[[  6.5 -15.7  -2.3 -22.9   0.4 -26.4  -4.7   7.5  31.3  -8.5   1.0   2.7
    3.6]
 [ -1.2 -27.1  -4.3 -46.6   7.1 -39.6   2.3   1.6  11.9   0.0  -2.7  -3.7
   -2.8]
 [ -5.2  22.3  -0.5  16.8  -5.9  39.0   5.6  -9.4 -26.6   8.1  -6.0   1.7
   12.3]
 [  1.4  16.7   3.4 -13.5 -11.5  13.9  -8.8 -38.0  32.0 -23.8   6.2   0.7
    3.3]
 [ -3.8   7.5  -2.4  -3.0  26.9   8.1  -4.5 -26.1 -23.0  17.6  -1.0  -4.7
   -1.8]
 [ -0.8 -11.6  -0.1  -6.1   1.4 -16.1  -3.7  20.3   1.1  16.7   6.2   4.9
    2.4]
 [-13.9   1.5   3.3  13.0  14.1   1.6   2.9 -18.4 -15.3   1.3 -18.2  -5.7
   -3.9]]
=>
[[  6.5  -1.2  -5.2   1.4  -3.8  -0.8 -13.9]
 [-15.7 -27.1  22.3  16.7   7.5 -11.6   1.5]
 [ -2.3  -4.3  -0.5   3.4  -2.4  -0.1   3.3]
 [-22.9 -46.6  16.8 -13.5  -3.0  -6.1  13.0]
 [  0.4   7.1  -5.9 -11.5  26.9   1.4  14.1]
 [-26.4 -39.6  39.0  13.9   8.1 -16.1   1.6]
 [ -4.7   2.3   5.6  -8.8  -4.5  -3.7   2.9]
 [  7.5   1.6  -9.4 -38.0 -26.1  20.3 -18.4]
 [ 31.3  11.9 -26.6  32.0 -23.0   1.1 -15.3]
 [ -8.5   0.0   8.1 -23.8  17.6  16.7   1.3]
 [  1.0  -2.7  -6.0   6.2  -1.0   6.2 -18.2]
 [  2.7  -3.7   1.7   0.7  -4.7   4.9  -5.7]
 [  3.6  -2.8  12.3   3.3  -1.8   2.4  -3.9]]

[[-21.0  11.4   6.4   5.6  20.7   2.7  -3.8 -20.4]
 [  0.5  43.4  10.1 -56.6  16.8   7.6   3.8 -14.3]
 [ 33.7  -1.8   0.8  14.5   4.1   0.5  -3.0  51.4]
 [-30.1  30.7  22.9 -12.0  48.8   8.9  11.9  25.7]
 [ -6.7  14.5   5.6 -22.1  -1.2  28.8  12.6  11.9]
 [-14.1  -6.0   4.5 -14.4 -31.7  35.1  -2.4 -46.0]
 [  4.2   8.9   4.1 -24.8 -18.7  18.1  18.7  15.9]
 [ -2.9  -2.7   4.1  15.9  21.4  19.0  24.3  17.2]]
=>
[[-21.0   0.5  33.7 -30.1  -6.7 -14.1   4.2  -2.9]
 [ 11.4  43.4  -1.8  30.7  14.5  -6.0   8.9  -2.7]
 [  6.4  10.1   0.8  22.9   5.6   4.5   4.1   4.1]
 [  5.6 -56.6  14.5 -12.0 -22.1 -14.4 -24.8  15.9]
 [ 20.7  16.8   4.1  48.8  -1.2 -31.7 -18.7  21.4]
 [  2.7   7.6   0.5   8.9  28.8  35.1  18.1  19.0]
 [ -3.8   3.8  -3.0  11.9  12.6  -2.4  18.7  24.3]
 [-20.4 -14.3  51.4  25.7  11.9 -46.0  15.9  17.2]]

[[ 27.4  -5.3 -23.2  29.9  42.6  40.4  -4.8  -1.3]
 [-33.0   1.3  47.3   8.4 -26.4 -25.6 -33.6   5.7]
 [ 44.4   7.0 -30.8  -5.9 -41.4 -14.5   8.6 -36.0]]
=>
[[ 27.4 -33.0  44.4]
 [ -5.3   1.3   7.0]
 [-23.2  47.3 -30.8]
 [ 29.9   8.4  -5.9]
 [ 42.6 -26.4 -41.4]
 [ 40.4 -25.6 -14.5]
 [ -4.8 -33.6   8.6]
 [ -1.3   5.7 -36.0]]

[[  1.5  13.2 -35.5  -4.7 -12.4   1.6]
 [ -1.2 -10.5 -11.1  -2.5 -31.1  -1.2]
 [ -4.9   3.4   4.6  -1.6  58.3  -6.4]
 [ -1.0  -1.0 -19.0   1.5 -17.6  -1.1]
 [ -4.4   5.3  38.5  -0.1  14.5   6.6]]
=>
[[  1.5  -1.2  -4.9  -1.0  -4.4]
 [ 13.2 -10.5   3.4  -1.0   5.3]
 [-35.5 -11.1   4.6 -19.0  38.5]
 [ -4.7  -2.5  -1.6   1.5  -0.1]
 [-12.4 -31.1  58.3 -17.6  14.5]
 [  1.6  -1.2  -6.4  -1.1   6.6]]

[[ -3.3  51.7 -55.0 -18.0 -47.1  50.5  41.9]
 [ 21.2 -17.2  49.5  37.3  65.5 -55.3 -33.3]
 [ 30.0  25.2  11.2 -30.8 -45.1 -51.1  53.8]
 [ 34.7   5.2 -26.9 -44.5 -40.2  29.1  37.1]
 [-54.4 -35.4  48.7  42.8 -42.3 -43.6  -9.0]
 [-56.2  -1.1 -47.7  27.0  14.1  58.3 -31.5]
 [-26.0  37.2 -34.7  61.0  29.7  43.4 -42.8]]
=>
[[ -3.3  21.2  30.0  34.7 -54.4 -56.2 -26.0]
 [ 51.7 -17.2  25.2   5.2 -35.4  -1.1  37.2]
 [-55.0  49.5  11.2 -26.9  48.7 -47.7 -34.7]
 [-18.0  37.3 -30.8 -44.5  42.8  27.0  61.0]
 [-47.1  65.5 -45.1 -40.2 -42.3  14.1  29.7]
 [ 50.5 -55.3 -51.1  29.1 -43.6  58.3  43.4]
 [ 41.9 -33.3  53.8  37.1  -9.0 -31.5 -42.8]]

[[ -5.9 -23.7  35.5   5.9  53.2]
 [ -5.9 -23.7  11.8  41.4  17.7]
 [ -5.9 -35.5  11.8  29.6  29.6]
 [-11.8 -23.7  11.8  23.7  41.4]
 [  0.0 -47.3   5.9  59.1  53.2]
 [ -5.9 -23.7   0.0  59.1   5.9]]
=>
[[ -5.9  -5.9  -5.9 -11.8   0.0  -5.9]
 [-23.7 -23.7 -35.5 -23.7 -47.3 -23.7]
 [ 35.5  11.8  11.8  11.8   5.9   0.0]
 [  5.9  41.4  29.6  23.7  59.1  59.1]
 [ 53.2  17.7  29.6  41.4  53.2   5.9]]

[[ 35.7   4.5 -18.2  16.2 -16.6  -5.9 -35.6  11.7   9.4  19.6   4.6   7.7
  -12.4 -19.9]
 [  5.2 -26.7   1.7 -23.8  10.1  -6.7 -13.6  13.0  -3.5 -27.3 -42.5  10.4
   -8.8  25.7]
 [-27.2  11.7   8.9  -9.1 -14.1 -19.5 -14.5 -25.8  17.7 -25.2 -13.6 -11.9
  -12.6 -24.0]
 [ -5.6  -8.5  17.7  12.0  24.3  14.7  -7.0  30.5  -4.3  30.0 -22.0   5.0
    7.3  -4.4]
 [  1.8 -20.9  -6.8  -0.9 -13.6 -33.4  33.9 -13.6  11.6  -8.3  -9.8   5.2
   22.3   7.0]
 [ -5.6  16.1   4.3  21.5  23.2 -26.2  14.1   1.8 -48.5  14.4  -0.9 -21.9
    3.5  15.4]]
=>
[[ 35.7   5.2 -27.2  -5.6   1.8  -5.6]
 [  4.5 -26.7  11.7  -8.5 -20.9  16.1]
 [-18.2   1.7   8.9  17.7  -6.8   4.3]
 [ 16.2 -23.8  -9.1  12.0  -0.9  21.5]
 [-16.6  10.1 -14.1  24.3 -13.6  23.2]
 [ -5.9  -6.7 -19.5  14.7 -33.4 -26.2]
 [-35.6 -13.6 -14.5  -7.0  33.9  14.1]
 [ 11.7  13.0 -25.8  30.5 -13.6   1.8]
 [  9.4  -3.5  17.7  -4.3  11.6 -48.5]
 [ 19.6 -27.3 -25.2  30.0  -8.3  14.4]
 [  4.6 -42.5 -13.6 -22.0  -9.8  -0.9]
 [  7.7  10.4 -11.9   5.0   5.2 -21.9]
 [-12.4  -8.8 -12.6   7.3  22.3   3.5]
 [-19.9  25.7 -24.0  -4.4   7.0  15.4]]

[[ -6.2  42.0   6.3]
 [  5.5  10.6 -13.5]
 [-17.1 -20.9 -30.1]
 [ -5.7  10.6   1.5]
 [ -5.7 -34.8 -20.4]
 [ 16.1  10.6  -3.8]
 [ -5.7  55.8  -3.8]
 [-10.8 -25.1  12.2]
 [ -5.7 -29.2 -26.6]
 [  3.3  14.7  31.2]
 [ 12.1  37.4  -0.5]]
=>
[[ -6.2   5.5 -17.1  -5.7  -5.7  16.1  -5.7 -10.8  -5.7   3.3  12.1]
 [ 42.0  10.6 -20.9  10.6 -34.8  10.6  55.8 -25.1 -29.2  14.7  37.4]
 [  6.3 -13.5 -30.1   1.5 -20.4  -3.8  -3.8  12.2 -26.6  31.2  -0.5]]
